Below are the code and all the weights of a small trained network. Each question names an input and a class and asks about switching units off, where a switched-off unit gives its printed mean instead of its output.

import numpy as np


def w(rows, s, z=0):
    codes = np.array(rows[::2]) - 128.0
    scale = np.full(codes.shape[1], s)
    scale[-1] = z or s
    return codes * scale


def norm(h):
    return h / np.sqrt((h * h).mean(-1, keepdims=True) + 1e-5)


def f(y):
    return np.maximum(y, 0)


def log_softmax(a):
    a = a - a.max(-1, keepdims=True)
    return a - np.log(np.exp(a).sum(-1, keepdims=True))


def net(x, mask):
    res = np.array(x, float).reshape(1, 2) / 4 @ E
    u = 0
    for l in range(2):
        y = f(norm(res) @ A[l][:, :-1].T + A[l][:, -1])
        res = res + np.where(mask[u : u + 12], y, B[l][:, -1]) @ B[l][:, :-1]
        u += 12
    return log_softmax(norm(res)[-1] @ U[:, :-1].T + U[:, -1])


A, B = {}, {}
E = w([
[85,200,243,228],'x0',
[5,138,3,212],'x1',
],0.0036)
A[0] = w([
[27,200,222,118,47],'L0N1',
[133,97,182,91,74],'L0N2',
[210,193,254,154,87],'L0N3',
[132,128,26,190,18],'L0N4',
[199,225,156,182,102],'L0N5',
[214,131,43,79,119],'L0N6',
[112,101,63,101,105],'L0N7',
[116,123,19,160,104],'L0N8',
[135,174,72,82,133],'L0N9',
[90,122,191,167,4],'L0N10',
[78,136,31,140,152],'L0N11',
[196,109,125,46,178],'L0N12',
],0.0092,0.0024)
B[0] = w([
[132,117,213,140,212],'L0N1',
[117,152,103,140,170],'L0N2',
[147,108,96,208,250],'L0N3',
[67,115,121,56,211],'L0N4',
[186,125,102,144,190],'L0N5',
[126,109,150,153,241],'L0N6',
[183,129,90,173,208],'L0N7',
[162,46,30,145,239],'L0N8',
[86,50,167,138,183],'L0N9',
[141,143,255,152,169],'L0N10',
[174,54,43,147,253],'L0N11',
[62,165,94,87,245],'L0N12',
],0.0075,0.0059)
A[1] = w([
[125,60,134,164,127],'L1N1',
[183,138,164,157,213],'L1N2',
[60,121,105,182,136],'L1N3',
[105,154,227,118,78],'L1N4',
[79,146,121,51,3],'L1N5',
[107,122,112,66,62],'L1N6',
[127,91,140,231,86],'L1N7',
[190,122,10,191,47],'L1N8',
[85,46,121,140,144],'L1N9',
[217,139,238,110,116],'L1N10',
[85,157,179,102,24],'L1N11',
[191,175,203,171,184],'L1N12',
],0.011,0.0018)
B[1] = w([
[123,53,143,144,198],'L1N1',
[110,114,76,92,177],'L1N2',
[180,77,163,79,180],'L1N3',
[170,179,2,202,155],'L1N4',
[76,128,179,89,151],'L1N5',
[73,120,176,115,155],'L1N6',
[147,129,204,87,219],'L1N7',
[118,204,106,118,255],'L1N8',
[156,178,164,142,207],'L1N9',
[105,160,139,169,177],'L1N10',
[146,172,124,129,131],'L1N11',
[72,130,62,89,199],'L1N12',
],0.0078,0.0091)
U = w([
[76,121,158,56,130],'0',
[123,155,149,254,121],'1',
[140,147,143,132,2],'2',
[157,64,186,151,121],'3',
[135,210,90,118,132],'4',
[143,71,62,133,196],'5',
],0.025,0.0086)

Each question gives the input, the list of numbers given to net, and the class t.
The units are the neurons (one row each of A and B). Each row of codes is followed by its name. A weight is (code - 128) times the scale printed after its matrix; where a second scale follows, it is the last column's (A, B and U).
mask holds one flag per neuron, layer by layer. A switched-off neuron (its flag False) gives its mean, the last column of its row in B, instead of its output. The means were averaged over made-up inputs and are rounded, as every weight is.
A unit's drop is (log p(t) with every unit on - log p(t) with that unit switched off) / (log p(t) with every unit on - log p(t) with every unit switched off).
The circuit of an input: a set's keep is (log p(t) with only the set's units on - log p(t) with every unit switched off) / (log p(t) with every unit on - log p(t) with every unit switched off). Starting from the 12 units with the biggest drops (on a tie, the unit counted first), units are removed one at a time, each time the one whose removal leaves the highest keep (on an exact tie, the one counted first), for as long as the keep stays at least 0.8.
units of the circuit, in order: the units of the circuit, biggest drop first
unit that matters most: the unit with the biggest drop
top k neurons: the k neurons with the biggest drops, biggest first
top k neurons in layer l: the k neurons of layer l with the biggest drops, biggest first
drop when u is switched off: that unit's drop, to one decimal
input [3,2], class 1: top 2 neurons : [L0N1; L0N8]
input [7,-7], class 1: units of the circuit, in order : [L0N3]
input [-1,-3], class 4: top 3 neurons : [L0N3; L0N4; L0N1]
input [-6,-2], class 0: top 3 neurons : [L0N12; L0N3; L0N11]
input [4,-8], class 4: top 4 neurons : [L1N12; L0N9; L1N2; L0N6]
input [3,-5], class 1: top 4 neurons : [L0N3; L1N10; L0N4; L0N1]
input [2,-4], class 4: top 3 neurons in layer 1 : [L1N12; L1N2; L1N7]
input [5,4], class 3: top 3 neurons : [L1N8; L1N7; L1N3]
input [4,7], class 3: top 2 neurons in layer 0 : [L0N12; L0N1]
input [-1,-2], class 0: top 3 neurons : [L0N11; L0N8; L0N7]
input [3,5], class 3: top 2 neurons in layer 1 : [L1N12; L1N9]
input [0,-6], class 4: drop when L0N3 is switched off : 0.4
input [-3,-2], class 0: drop when L1N9 is switched off : 0.0
input [-6,-3], class 0: drop when L0N12 is switched off : 0.7
input [-1,-6], class 4: unit that matters most : L0N3
